Small tables with named rows and columns. After each table, cells are looked up by row and column.

tageme =
cols = sas, bivefa, mesutu
kal: [0.669, -0.763, 0.191]
sisok: [-0.669, 0.486, -0.127]
nasupip: [0.055, 0.458, 0.771]

What is the sas of nasupip in tageme? 0.055
What is the mesutu of sisok in tageme? -0.127
What is the sas of kal in tageme? 0.669
What is the sas of sisok in tageme? -0.669
What is the bivefa of sisok in tageme? 0.486
What is the bivefa of nasupip in tageme? 0.458
What is the bivefa of kal in tageme? -0.763
What is the mesutu of kal in tageme? 0.191
What is the mesutu of nasupip in tageme? 0.771
Which row has the largest bivefa? sisok

fasi:
,faz,mog,kupu,dafez,tozu,ger,fup,lape,sefe,zoger
tik,181,116,157,166,157,135,104,119,23,110
kuv,166,156,49,81,113,78,175,157,178,136
luperi,131,111,93,123,133,96,117,87,217,131
seguf,148,132,143,189,146,116,125,57,143,145
tukode,47,125,71,100,114,106,107,168,111,91
medubif,165,169,159,153,152,52,129,164,63,130
sak,89,132,145,143,84,158,142,87,93,113

sak, dafez => 143
medubif, ger => 52
tik, sefe => 23
medubif, sefe => 63
seguf, faz => 148
kuv, sefe => 178
kuv, zoger => 136
Row with the largest tozu: tik

figunop
columns: vep, leg, seb
nuz: [36, 29, 46]
rig: [4, 13, -70]
kufaza: [20, 68, 28]
vor: [23, 40, 47]

What is the vep of rig in figunop?
4
What is the vep of kufaza in figunop?
20
What is the vep of vor in figunop?
23
What is the vep of nuz in figunop?
36
What is the leg of kufaza in figunop?
68
What is the leg of nuz in figunop?
29
What is the seb of kufaza in figunop?
28
What is the seb of vor in figunop?
47
What is the seb of rig in figunop?
-70
What is the seb of nuz in figunop?
46

nodatif =
|  | zelo | raguva | reg | mukabi | kovade | bogise | famum | bokaloz | fam |
|---|---|---|---|---|---|---|---|---|---|
| berusot | 64 | 28 | 42 | 40 | 69 | 47 | 64 | 68 | 29 |
| daniri | 71 | 23 | 37 | 31 | 76 | 44 | 69 | 78 | 22 |
| kibobup | 47 | 56 | 44 | 51 | 43 | 35 | 50 | 39 | 55 |

raguva of kibobup is 56
bogise of berusot is 47
kovade of berusot is 69
famum of kibobup is 50
bogise of kibobup is 35
zelo of daniri is 71
famum of daniri is 69
fam of berusot is 29
mukabi of daniri is 31
zelo of kibobup is 47
reg of berusot is 42
Row with the largest famum: daniri

kez
fields: nos, zefomu, fomus, sufinaz, lut, suri, veb
kob: [161, 173, 177, 169, 163, 171, 193]
sol: [168, 166, 221, 168, 169, 170, 162]
pase: [169, 165, 188, 167, 166, 177, 165]
bibisi: [164, 173, 184, 169, 166, 167, 185]
kasotik: [167, 170, 5, 169, 165, 161, 168]

kasotik, fomus => 5
pase, zefomu => 165
kasotik, zefomu => 170
kob, suri => 171
bibisi, fomus => 184
pase, veb => 165
pase, fomus => 188
bibisi, suri => 167
kob, sufinaz => 169
bibisi, zefomu => 173
sol, nos => 168
kob, fomus => 177
kasotik, nos => 167
bibisi, sufinaz => 169
kasotik, sufinaz => 169
kasotik, lut => 165
bibisi, nos => 164
sol, zefomu => 166
kasotik, suri => 161
Which row has the largest suri? pase

nup.csv
,nuto,gul,burul,suv,lureruv,fiman,benipob,vonur
minuz,56,164,159,194,129,182,148,181
sorat,120,112,142,88,110,104,106,126
zigozof,143,121,127,63,99,103,101,112
sidog,38,139,160,142,94,142,106,173
nutin,150,171,151,207,180,184,189,160
kede,50,142,165,148,107,149,128,166
nopat,172,161,134,190,187,160,171,145
firon,75,139,146,124,98,128,118,147
nav,179,137,125,140,153,128,148,123
dagiken,43,156,167,148,111,162,126,178
modonez,140,110,131,60,102,93,97,95

zigozof, gul: 121
modonez, benipob: 97
nopat, gul: 161
sorat, benipob: 106
minuz, vonur: 181
nav, lureruv: 153
modonez, nuto: 140
dagiken, lureruv: 111
dagiken, fiman: 162
zigozof, benipob: 101
zigozof, suv: 63
nutin, fiman: 184
firon, vonur: 147

taf:
            vof   galef     lim  remogon     ror  tanavog  sepoz  ruvude     ked     fen
tolamur   0.148   0.102   0.116   -0.095   0.151    0.223  0.246   0.163   0.045  -0.150
tov      -0.008  -0.174  -0.041    0.019  -0.018   -0.225  0.579   0.064  -0.201  -0.113
niz      -0.022   0.336   0.229   -0.880  -0.027    0.132  0.412   0.605  -0.247   0.311
rafito   -0.031  -0.127  -0.013   -0.043  -0.048   -0.208  0.577   0.047  -0.290  -0.015
nomogod   0.375   0.134   0.271   -0.796   0.100    0.092  0.475   0.485  -0.221   0.079
kif      -0.047  -0.113   0.205   -0.307  -0.042   -0.363  0.717  -0.051  -0.657   0.235
moseni    0.063  -0.186   0.019   -0.051   0.030   -0.327  0.487  -0.055  -0.402  -0.088
peba     -0.071  -0.145  -0.005   -0.129   0.002   -0.262  0.527  -0.029  -0.359  -0.061
fim       0.044   0.304   0.105   -0.314   0.103    0.276  0.202   0.300  -0.357  -0.305
rotabop  -0.010   0.289   0.128   -0.592   0.062    0.309  0.352   0.421  -0.253  -0.177

ruvude of niz: 0.605
ked of moseni: -0.402
ruvude of tolamur: 0.163
ror of peba: 0.002
remogon of fim: -0.314
galef of tolamur: 0.102
fen of tov: -0.113
lim of fim: 0.105
remogon of moseni: -0.051
lim of peba: -0.005
ruvude of peba: -0.029
vof of kif: -0.047
sepoz of kif: 0.717
ror of fim: 0.103
vof of moseni: 0.063
sepoz of rafito: 0.577
galef of moseni: -0.186
sepoz of rotabop: 0.352
Which row has the largest galef? niz

tutuka =
           fal    fav  bukul    ful  pekape  funuzak
refesof   8043    -20  -2685  -2524    4241    -1643
risiv     8344  -2392  -1320  -3125    3358    -2846
bini     -4260  -2541   3759   1529   -6419      540
bifili    3523  -3738   1672  -1236   -1452    -1832
lonide    8626  -2277  -1617  -2988    3832    -2605
paz      -6862    630   1612   1460   -4660     1298
vafodu   -7490     95   2093   1432   -5200     1086
pume     -7374    361   1990   1705   -5197     1426
fif      -5447  -2057   3616   1538   -6512      618
datoz    -5057    987   1068   1489   -3855     1524
vutopi    7948   -428  -2980  -3272    5091    -2384
garosat  -6918   -422   2853   2137   -6268     1583
gegali    8476  -1655  -2300  -3184    4678    -2573
nila     -7202    680   1545   1491   -4577     1351

bini, pekape => -6419
pume, fal => -7374
risiv, ful => -3125
vutopi, funuzak => -2384
datoz, pekape => -3855
bifili, bukul => 1672
risiv, pekape => 3358
nila, bukul => 1545
fif, ful => 1538
vafodu, fav => 95
refesof, funuzak => -1643
datoz, ful => 1489
refesof, fal => 8043
vutopi, fav => -428
lonide, pekape => 3832
vutopi, bukul => -2980
gegali, funuzak => -2573
bifili, ful => -1236
paz, funuzak => 1298

